Group and class of each row
[-0.36  0.49 -1.73 -0.99  0.60 -0.30  0.20  0.43  0.26  0.06 -1.53  4.12
 -0.88 -3.13  1.12 -2.43  0.33 -0.95 -0.86  3.99  2.21  1.14 -0.95 -1.25
  0.96 -1.53 -0.91 -3.78 -1.72 -1.16 -0.86 -0.50 -0.75 -1.46  1.49]
(34) N
[ 0.02 -0.51 -1.26 -1.54  0.11 -1.89 -3.32  0.16 -0.71  0.59 -0.55  1.90
 -0.21 -0.27  1.49 -2.53  1.29 -2.01 -0.71 -0.13  2.85  0.92  0.27 -1.81
 -0.45 -0.22 -1.56 -1.31  0.01 -1.95 -0.30 -0.89 -0.47  0.08  0.73]
(33) Y
[-0.28 -2.06 -0.72 -1.26  0.35 -0.93 -0.20 -0.53  0.24  3.54 -1.68  3.28
  0.29  2.00  1.74 -1.67  2.21 -2.39  0.70  1.61  1.60  1.64 -0.56 -0.98
  0.24  0.77 -1.02 -2.18 -0.45 -1.43 -1.05  0.32 -0.90  0.22  0.07]
(33) Y
[-0.92 -1.44 -0.69  0.84  0.88  1.08  0.36  0.14  0.86  1.52 -0.72  2.07
 -0.94 -1.09  1.89 -3.76  3.23 -0.54 -0.99  3.92  2.58  3.08 -1.09 -2.51
 -0.36 -1.11  1.75 -3.01  0.36 -1.93  0.20 -0.58 -0.69  1.73  2.35]
(34) J
[-1.11 -0.59 -1.33  1.37 -0.31 -2.35  0.21  0.41  0.38 -1.45 -0.13  3.22
 -1.29 -2.84  1.81 -3.43  0.85 -0.09 -0.60  5.49  3.20  6.26 -0.96 -3.59
 -0.51 -2.25 -0.06 -4.63 -0.90 -1.48 -0.21 -0.74 -0.51 -0.28  1.45]
(34) J
[-0.13 -0.68 -0.15 -1.52  0.97 -0.22  0.09  0.75 -0.06  2.67 -1.63  3.44
  0.18  1.64  0.76  1.29  1.27 -1.84 -0.30  2.58  0.32 -0.69  0.87 -0.31
  1.52  0.47 -0.94 -0.88  0.61 -0.63  0.49  2.16 -0.76  0.82  1.44]
(33) Y
[-0.59 -2.64 -0.23 -0.81  0.27 -1.77  0.09  0.41 -0.14  2.93 -1.95  2.88
  0.67  0.07  0.72 -0.19  0.10 -1.52  0.33  0.71  0.18  0.50 -0.60 -0.03
 -0.17 -0.08 -0.58 -2.75 -0.94 -1.56  0.73 -0.46 -0.98  0.05  2.72]
(33) D
[-0.18 -6.00 -1.52 -0.69 -0.40 -2.22  0.05 -1.07  0.90 -0.39 -1.27 -1.80
  0.20 -0.83  2.52 -2.62 -1.77 -1.93 -0.68  1.63  4.28  0.88  0.47  0.61
 -2.69 -0.33 -0.87 -2.53  1.25 -1.39  2.03 -1.43  0.99 -1.41  2.10]
(33) D
[-0.90 -0.65 -0.19  0.59  0.08  1.65  0.33  0.03  0.16  1.77  1.00  3.23
 -0.23 -1.27  0.01  0.16  0.18 -0.60  1.55  2.79  0.05  1.60 -1.30 -0.76
  0.51 -0.50 -0.09 -1.07  0.01  0.44 -2.17 -0.07  0.54 -1.15 -1.31]
(37) X
[ 0.33  1.92 -0.85 -0.23  0.36  0.06  0.45  0.54  0.12 -2.80 -0.97  1.48
  0.71 -2.36  1.94 -3.73  1.48 -0.19 -0.20  3.96  3.10  1.80  0.54 -1.35
 -0.18 -1.77  0.28 -3.48 -1.10 -1.04 -0.93 -0.30 -0.37  0.85 -0.21]
(34) N
[-0.43  1.16  0.31 -0.02  1.09  2.11  0.14  0.84 -0.11  1.00 -1.17  3.92
  0.83 -0.75  1.08 -0.39  1.81 -1.46  1.15  4.47  0.76  0.81 -0.41 -1.55
  0.60 -1.21 -1.52 -0.85 -1.14  0.04 -1.67 -0.36 -0.63 -0.63 -0.11]
(37) X
[ 0.78 -0.66 -0.08 -1.30  2.29 -2.70  0.15 -0.29  0.66  2.01 -1.00  5.86
 -1.20 -2.28 -0.70  1.04 -1.79 -0.61  2.04  5.33 -1.94  0.31 -1.18 -2.31
  0.81 -0.45 -1.38  0.17  0.40  1.01 -0.15 -0.04 -0.32 -0.42 -0.45]
(37) L
[-0.82 -0.33  1.08 -0.05  0.43  2.02 -0.27  0.25  0.89  2.02 -0.53  4.11
  0.41 -0.95  0.12 -0.30  1.58 -1.60  1.67  3.88  0.56  1.12 -1.66 -1.70
 -1.62 -0.04  0.11 -1.54 -1.02 -0.08 -1.28  0.36  0.29 -0.59  0.15]
(37) H
[-0.81 -1.26 -0.53 -0.10 -2.22 -1.12 -0.73 -0.03 -0.60 -0.70 -0.63  0.96
 -1.25 -3.11  0.78 -2.31  0.30 -2.05 -0.49  2.72  2.30  1.13  1.91 -1.23
 -0.75 -1.77 -1.70 -2.13 -0.43 -0.87 -0.23 -0.77 -0.14 -0.76  2.09]
(34) A
[-0.39 -0.33 -0.85  0.86 -0.60 -0.83  0.38  0.19  1.00 -1.42 -1.67  2.18
 -1.90 -4.10  1.02 -3.06  0.18 -0.26 -0.34  2.29  0.48  3.43  0.87 -0.88
 -0.09 -1.49 -2.17 -0.53  0.42 -0.43 -0.10 -0.43 -1.70 -1.93  1.86]
(34) A
[-1.12  0.66 -0.60  0.68 -0.45  0.06  0.69  0.03 -0.11 -2.50 -1.20  1.60
 -0.14 -3.43  1.81 -2.60  0.86 -0.07 -0.21  4.39  2.31  1.33  0.42 -1.14
 -0.69 -1.63 -0.49 -4.14 -0.90 -0.80 -0.23 -0.35 -0.85  0.55  1.43]
(34) N
[-0.05  0.07 -1.47  0.56  0.15  1.55  0.12  2.53  0.65  0.39 -0.92  4.44
 -0.80 -2.13  2.84 -4.55  2.10 -0.83 -0.37  2.14 -0.03  1.94 -0.39 -0.70
  0.00 -1.29 -1.01 -1.24 -0.44 -0.44  0.28 -0.12 -0.79 -0.61  0.96]
(34) A
[ 0.28 -1.69 -0.25 -2.42 -1.50 -3.43  0.31  0.17 -0.49  2.12 -0.95  2.47
 -1.64 -0.28  0.48 -1.11  0.34 -0.80 -0.05 -0.22 -0.77  0.93 -1.75 -0.17
  0.04 -0.13 -1.16 -0.18 -0.48 -0.24  0.19  0.12 -1.71 -0.51  1.79]
(33) Y
[ 0.94 -1.64 -0.45  0.46 -0.25  1.78 -0.41 -0.20  0.93  2.58 -0.49  3.72
  0.21 -1.73  1.21 -1.11 -0.58 -1.47  1.01  2.17 -0.46  1.13  0.06 -0.77
  0.37 -0.04 -0.08 -0.57 -0.48 -0.51 -1.64  0.60  0.93 -1.23  1.20]
(37) X
